Here is a tiny trained network, its code and every weight. The questions are about switching its units off for an input and a target symbol, where a switched-off unit gives its printed mean instead of its output.

import numpy as np


def w(rows, s, z=0):
    codes = np.array(rows[::2]) - 128.0
    scale = np.full(codes.shape[1], s)
    scale[-1] = z or s
    return codes * scale


def f(y):
    return np.maximum(y, 0)


def softmax(a):
    e = np.exp(a - a.max(-1, keepdims=True))
    return e / e.sum(-1, keepdims=True)


def log_softmax(a):
    a = a - a.max(-1, keepdims=True)
    return a - np.log(np.exp(a).sum(-1, keepdims=True))


def net(x, mask):
    ids = ['ΦΩαβγδεζημτψ'.index(c) for c in x.split()]
    T = len(ids)
    res = E[ids] + P[:T]
    u = 0
    for l in range(3):
        r = res
        for j in range(2):
            rows = slice(2 * j, 2 * j + 2)
            q, k, v = (r @ M[l][rows].T for M in (Q, K, V))
            z = softmax(np.where(np.tri(T) > 0, q @ k.T / 2**0.5, -1e9)) @ v
            o = O[l][rows]
            res = res + np.where(mask[u + j], z, o[:, -1]) @ o[:, :-1]
        u += 2
        y = f(res @ A[l][:, :-1].T + A[l][:, -1])
        res = res + np.where(mask[u : u + 4], y, B[l][:, -1]) @ B[l][:, :-1]
        u += 4
    return log_softmax(res[-1] @ U[:, :-1].T + U[:, -1])


Q, K, V, O, A, B = {}, {}, {}, {}, {}, {}
E = w([
[98,137,106,151,130,61,227,88,89,188,77,42],'Φ',
[171,147,114,102,96,141,85,225,103,121,109,127],'Ω',
[190,174,196,142,144,135,99,150,198,145,86,75],'α',
[139,149,81,115,123,126,136,124,94,94,143,190],'β',
[124,141,87,93,180,141,92,45,172,94,129,213],'γ',
[78,137,150,42,161,158,83,103,110,126,102,208],'δ',
[125,156,140,156,77,132,104,212,54,99,119,72],'ε',
[177,128,105,155,83,165,74,176,110,76,174,109],'ζ',
[158,160,88,112,173,150,85,130,104,110,126,144],'η',
[113,102,149,83,196,105,202,110,139,250,167,110],'μ',
[132,95,162,104,160,133,69,172,161,163,154,89],'τ',
[105,80,121,185,207,90,181,76,90,172,151,136],'ψ',
],0.02)
P = w([
[181,119,121,11,135,139,160,181,146,124,162,122],'0',
[159,102,142,159,132,162,133,161,186,74,137,153],'1',
[85,65,95,112,124,199,101,143,135,103,102,92],'2',
[158,81,183,134,121,182,187,147,178,107,130,176],'3',
[125,208,185,86,97,71,87,126,66,153,201,225],'4',
[93,110,156,115,155,193,150,124,111,121,119,111],'5',
[183,10,20,169,94,194,98,138,145,215,58,158],'6',
[112,131,169,132,134,195,189,122,116,122,128,116],'7',
[110,203,140,135,75,65,5,63,104,203,194,163],'8',
],0.013)
Q[0] = w([
[110,220,217,109,136,87,61,83,57,104,178,120],'0.h1',
[156,233,118,104,145,51,127,127,97,159,215,106],'0.h1',
[68,251,195,89,130,36,39,93,98,130,254,101],'0.h2',
[81,162,148,136,130,145,119,103,142,95,153,89],'0.h2',
],0.0081)
K[0] = w([
[119,24,51,161,133,202,109,122,177,148,20,82],'0.h1',
[141,49,80,128,165,175,90,148,98,169,16,115],'0.h1',
[93,36,2,183,115,244,80,105,124,194,27,96],'0.h2',
[187,130,148,138,181,186,184,176,162,129,60,165],'0.h2',
],0.0056)
V[0] = w([
[153,178,163,50,118,142,91,221,186,160,102,145],'0.h1',
[122,126,171,138,92,100,248,75,195,67,227,172],'0.h1',
[147,165,137,131,2,136,181,192,18,142,104,74],'0.h2',
[138,200,102,102,167,65,190,104,78,70,20,158],'0.h2',
],0.0065)
O[0] = w([
[217,128,187,123,87,204,125,154,116,181,167,150,253],'0.h1',
[55,232,100,196,103,97,165,118,40,128,213,88,126],'0.h1',
[58,129,137,177,123,204,63,110,251,57,148,175,65],'0.h2',
[90,91,131,59,38,52,170,121,142,99,115,187,34],'0.h2',
],0.011,0.0057)
A[0] = w([
[149,108,108,68,145,197,176,16,84,66,179,139,251],'0.n1',
[173,140,105,181,58,126,145,128,150,254,150,170,126],'0.n2',
[195,76,114,82,83,86,177,41,175,82,152,86,138],'0.n3',
[122,215,84,96,59,126,78,66,135,236,185,181,147],'0.n4',
],0.0054,0.0022)
B[0] = w([
[144,153,118,173,91,166,165,253,139,147,113,153,189],'0.n1',
[149,134,123,153,134,106,82,130,83,71,105,170,254],'0.n2',
[151,211,92,143,181,73,161,143,137,125,99,150,140],'0.n3',
[125,107,208,158,100,108,73,138,92,175,158,87,202],'0.n4',
],0.011,0.009)
Q[1] = w([
[156,129,121,109,135,186,191,172,134,152,161,87],'1.h1',
[117,126,157,116,84,155,162,2,107,61,97,93],'1.h1',
[92,107,190,152,162,179,161,198,153,108,105,136],'1.h2',
[118,79,133,110,124,100,81,104,140,105,119,146],'1.h2',
],0.0074)
K[1] = w([
[193,228,71,64,100,93,169,254,179,199,166,107],'1.h1',
[134,225,232,136,160,82,151,192,156,96,128,150],'1.h1',
[170,124,88,60,82,110,143,104,185,118,188,124],'1.h2',
[98,86,129,246,146,122,60,73,87,125,14,143],'1.h2',
],0.0055)
V[1] = w([
[133,101,2,103,175,161,123,161,92,117,127,124],'1.h1',
[84,97,160,167,97,134,104,145,108,173,113,99],'1.h1',
[86,50,128,101,184,120,180,70,162,125,54,118],'1.h2',
[128,30,189,96,134,167,135,154,145,137,154,206],'1.h2',
],0.0069)
O[1] = w([
[66,87,11,137,132,133,165,27,161,194,16,72,140],'1.h1',
[95,107,168,141,230,110,114,102,96,139,223,157,150],'1.h1',
[87,152,123,125,214,123,89,183,130,99,23,223,2],'1.h2',
[193,94,35,159,176,79,71,143,126,2,234,152,175],'1.h2',
],0.0081,0.02)
A[1] = w([
[112,132,159,188,111,208,154,131,84,154,61,135,224],'1.n1',
[146,76,191,253,99,50,61,79,100,177,173,87,94],'1.n2',
[199,98,119,102,58,93,131,94,227,173,245,154,177],'1.n3',
[198,88,118,63,139,194,225,142,134,96,212,58,247],'1.n4',
],0.0053,0.0014)
B[1] = w([
[124,172,174,164,151,1,62,180,52,63,115,83,140],'1.n1',
[196,165,129,132,63,138,132,99,145,37,137,235,248],'1.n2',
[29,201,116,37,120,173,89,139,44,28,60,143,247],'1.n3',
[43,226,118,173,220,194,181,147,186,100,80,144,253],'1.n4',
],0.0082,0.025)
Q[2] = w([
[160,159,121,99,3,57,6,28,143,143,158,134],'2.h1',
[19,116,128,175,192,99,212,201,221,86,115,41],'2.h1',
[80,136,160,204,160,183,213,238,173,143,83,143],'2.h2',
[135,120,119,127,135,133,169,139,32,51,126,105],'2.h2',
],0.0053)
K[2] = w([
[123,87,128,147,101,76,95,2,184,135,125,147],'2.h1',
[77,177,116,127,141,128,204,200,170,127,150,113],'2.h1',
[63,222,164,96,194,90,146,136,82,95,39,119],'2.h2',
[101,166,144,63,150,120,112,123,143,146,129,85],'2.h2',
],0.0071)
V[2] = w([
[205,120,98,63,172,102,129,148,97,130,51,150],'2.h1',
[92,84,182,41,26,103,180,200,115,81,123,164],'2.h1',
[178,169,102,139,73,104,157,144,250,80,62,141],'2.h2',
[255,174,197,97,175,176,124,133,212,174,201,117],'2.h2',
],0.0051)
O[2] = w([
[215,111,153,15,100,204,136,160,124,5,102,180,113],'2.h1',
[118,111,188,140,82,221,175,186,255,103,142,201,255],'2.h1',
[69,29,143,71,45,113,8,118,35,170,99,154,237],'2.h2',
[140,167,159,100,153,231,113,216,110,219,161,107,198],'2.h2',
],0.0097,0.0064)
A[2] = w([
[174,111,141,99,56,45,76,98,68,122,250,143,91],'2.n1',
[97,90,153,137,131,177,55,132,122,120,157,162,158],'2.n2',
[161,126,74,167,89,167,148,91,3,85,89,110,185],'2.n3',
[124,226,147,154,166,76,86,147,157,143,195,164,253],'2.n4',
],0.0056,0.0016)
B[2] = w([
[172,212,167,171,106,119,195,154,177,158,68,132,187],'2.n1',
[69,159,101,153,177,50,107,127,123,183,134,121,236],'2.n2',
[128,123,160,69,139,164,168,136,108,182,112,69,250],'2.n3',
[105,137,25,91,139,119,87,151,140,218,10,81,237],'2.n4',
],0.011,0.017)
U = w([
[79,111,169,158,95,78,76,177,142,172,31,139,143],'Φ',
[143,181,114,146,151,108,65,80,70,67,162,168,132],'Ω',
[132,139,223,203,110,187,46,160,61,167,127,200,90],'α',
[95,208,168,185,55,104,92,77,158,116,140,160,114],'β',
[129,163,226,94,94,121,159,162,166,132,150,80,68],'γ',
[189,142,118,150,152,133,123,181,144,74,122,158,112],'δ',
[121,138,94,214,140,76,42,177,108,127,95,149,163],'ε',
[101,166,134,176,110,144,22,3,66,165,99,128,86],'ζ',
[132,100,112,40,102,143,99,101,163,154,91,138,252],'η',
[178,205,108,206,105,125,103,178,180,186,116,92,86],'μ',
[177,160,183,117,202,136,93,117,72,113,183,83,100],'τ',
[125,169,126,101,140,27,132,134,157,91,102,62,217],'ψ',
],0.005,0.0035)

Each question gives the input, a string of symbols that net reads in full, and the target symbol t.
The units are the heads (2 rows each of Q, K, V and O) and the neurons (one row each of A and B). Each row of codes is followed by its name. A weight is (code - 128) times the scale printed after its matrix; where a second scale follows, it is the last column's (O, A, B and U).
mask holds one flag per unit, layer by layer, with each layer's heads first. A switched-off unit (its flag False) gives its mean, the last column of its rows in O or B, instead of its output. The means were averaged over made-up inputs and are rounded, as every weight is.
A unit's drop is (log p(t) with every unit on - log p(t) with that unit switched off) / (log p(t) with every unit on - log p(t) with every unit switched off).
The circuit of an input: a set's keep is (log p(t) with only the set's units on - log p(t) with every unit switched off) / (log p(t) with every unit on - log p(t) with every unit switched off). Starting from the 12 units with the biggest drops (on a tie, the unit counted first), units are removed one at a time, each time the one whose removal leaves the highest keep (on an exact tie, the one counted first), for as long as the keep stays at least 0.8.
units of the circuit, in order: the units of the circuit, biggest drop first
top k neurons: the k neurons with the biggest drops, biggest first
heads that matter: for each layer, one digit per head in row order, 1 if its drop is at least 0.15 and else 0, layers parted by /
input α γ ε μ μ Φ, target α: top 2 neurons : [1.n3; 1.n4]
input Φ γ ψ μ α, target ψ: units of the circuit, in order : [0.h1]
input α β α μ η β η μ ζ, target η: units of the circuit, in order : [0.h1; 1.h1]
input μ μ μ β α η α, target α: top 3 neurons : [0.n2; 1.n4; 1.n2]
input α μ μ μ ψ α α τ α, target α: units of the circuit, in order : [0.h1; 1.n4; 2.h2]
input μ ζ δ, target μ: units of the circuit, in order : [0.h1; 2.h2; 1.n3]
input μ β ζ ψ α μ μ β, target μ: top 2 neurons : [1.n4; 1.n3]
input ψ ψ μ, target ψ: units of the circuit, in order : [0.h1; 2.h2]
input ζ μ ε Ω β, target ε: units of the circuit, in order : [0.h2; 0.h1; 1.h2; 2.n2]
input μ Ω τ, target μ: heads that matter : 10 / 10 / 11
input μ μ μ Ω ζ, target μ: top 3 neurons : [2.n4; 2.n1; 0.n4]
input τ μ η γ μ, target η: top 2 neurons : [1.n4; 0.n4]
input μ α η μ, target μ: top 3 neurons : [2.n4; 1.n3; 0.n4]
input ψ α α Φ γ μ, target ψ: units of the circuit, in order : [2.h2; 0.h1; 1.h2]
input μ α ζ β β μ Φ, target β: top 2 neurons : [1.n4; 2.n4]
input μ α ζ τ μ μ μ μ Φ, target μ: top neuron : [2.n1]
input ε μ μ μ ζ β μ γ γ, target μ: units of the circuit, in order : [2.n1; 1.n4; 0.n4]
input τ μ ζ Φ, target τ: heads that matter : 01 / 00 / 10
input α ζ μ μ ψ Ω ζ, target ψ: heads that matter : 10 / 00 / 01
input μ α η μ α, target η: units of the circuit, in order : [0.h1; 1.n4; 2.h1]
input α ζ β, target α: units of the circuit, in order : [2.h2; 0.h1]
input ψ α ζ Φ μ, target ζ: heads that matter : 11 / 10 / 10
input μ μ μ β μ ψ, target μ: heads that matter : 10 / 00 / 01
input μ α η α α α Ω μ, target μ: top 3 neurons : [1.n4; 1.n3; 0.n4]
input ζ τ μ μ μ μ, target ζ: top 2 neurons : [1.n4; 1.n3]
input μ α ψ, target μ: top 2 neurons : [2.n4; 0.n4]
input α μ Φ μ β Ω μ, target β: heads that matter : 11 / 00 / 00
input ψ β β ε δ δ, target ψ: top neuron : [1.n2]
input ψ ψ μ δ μ ψ, target ψ: heads that matter : 10 / 00 / 01
